Below is a small trained network, with its code and all its weights. Each question gives an input and a class and asks what happens when units are switched off, that is, made to give their printed mean instead of their output.

import numpy as np


def w(rows, s, z=0):
    codes = np.array(rows[::2]) - 128.0
    scale = np.full(codes.shape[1], s)
    scale[-1] = z or s
    return codes * scale


def f(y):
    return y / 2 * (1 + np.tanh(0.7978845608 * (y + 0.044715 * y**3)))


def log_softmax(a):
    a = a - a.max(-1, keepdims=True)
    return a - np.log(np.exp(a).sum(-1, keepdims=True))


def net(x, mask):
    res = np.array(x, float).reshape(1, 2) / 4 @ E
    y = f(res @ A[0][:, :-1].T + A[0][:, -1])
    res = res + np.where(mask, y, B[0][:, -1]) @ B[0][:, :-1]
    return log_softmax(res[-1] @ U[:, :-1].T + U[:, -1])


A, B = {}, {}
E = w([
[13,226,173,139,211,194,211,76,74,253],'x0',
[77,84,225,45,64,59,189,26,217,127],'x1',
],0.0053)
A[0] = w([
[168,181,29,224,179,193,59,219,46,127,113],'n1',
[78,69,236,12,61,41,212,26,228,127,115],'n2',
[170,176,37,219,177,182,66,201,50,124,123],'n3',
[110,148,138,129,136,131,138,125,126,137,247],'n4',
[175,187,25,235,186,197,55,228,32,132,107],'n5',
[235,3,80,112,54,61,27,181,188,21,110],'n6',
[11,250,181,142,210,209,231,78,71,234,113],'n7',
],0.0045,0.011)
B[0] = w([
[68,122,168,106,160,130,107,74,179,98,179],'n1',
[65,120,178,93,171,142,51,57,192,96,196],'n2',
[92,121,156,105,149,138,93,89,167,108,177],'n3',
[214,135,92,99,107,153,2,159,81,158,254],'n4',
[33,122,177,113,171,125,104,45,189,76,183],'n5',
[107,205,83,183,93,51,209,104,81,29,191],'n6',
[122,206,78,183,90,47,199,109,74,32,205],'n7',
],0.0097,0.0095)
U = w([
[123,176,78,194,104,57,180,124,90,100,116],'0',
[83,103,194,77,162,160,86,96,193,129,122],'1',
[218,99,86,93,107,205,71,201,82,188,254],'2',
[108,81,152,157,137,144,246,159,149,148,85],'3',
[106,64,151,164,131,149,221,154,138,151,82],'4',
[107,78,149,156,137,142,229,155,146,147,86],'5',
],0.014,0.0042)

Each question gives the input, the list of numbers given to net, and the class t.
The units are the neurons (one row each of A and B). Each row of codes is followed by its name. A weight is (code - 128) times the scale printed after its matrix; where a second scale follows, it is the last column's (A, B and U).
mask holds one flag per neuron, in row order. A switched-off neuron (its flag False) gives its mean, the last column of its row in B, instead of its output. The means were averaged over made-up inputs and are rounded, as every weight is.
A unit's drop is (log p(t) with every unit on - log p(t) with that unit switched off) / (log p(t) with every unit on - log p(t) with every unit switched off).
The circuit of an input: a set's keep is (log p(t) with only the set's units on - log p(t) with every unit switched off) / (log p(t) with every unit on - log p(t) with every unit switched off). Starting from all 7 units, units are removed one at a time, each time the one whose removal leaves the highest keep (on an exact tie, the one counted first), for as long as the keep stays at least 0.8.
circuit, biggest first: the units of the circuit, biggest drop first
unit that matters most: the unit with the biggest drop
top k neurons: the k neurons with the biggest drops, biggest first
drop when u is switched off: that unit's drop, to one decimal
input [-6,-7], class 1: circuit, biggest first : n5
input [0,3], class 2: top 2 neurons : n5; n1
input [5,5], class 0: top 4 neurons : n7; n5; n1; n3
input [-3,2], class 2: circuit, biggest first : n7; n5
input [-2,-2], class 2: top 2 neurons : n7; n2
input [0,-4], class 1: top 3 neurons : n5; n1; n3
input [6,6], class 0: top 2 neurons : n7; n5
input [5,-7], class 1: top 4 neurons : n5; n1; n6; n3
input [-2,3], class 2: circuit, biggest first : n5; n7; n1
input [1,-2], class 2: top 2 neurons : n2; n6
input [-5,-7], class 1: drop when n7 is switched off : 0.2
input [6,1], class 0: drop when n7 is switched off : 1.9
input [1,-5], class 1: drop when n5 is switched off : 0.1
input [8,5], class 0: unit that matters most : n7
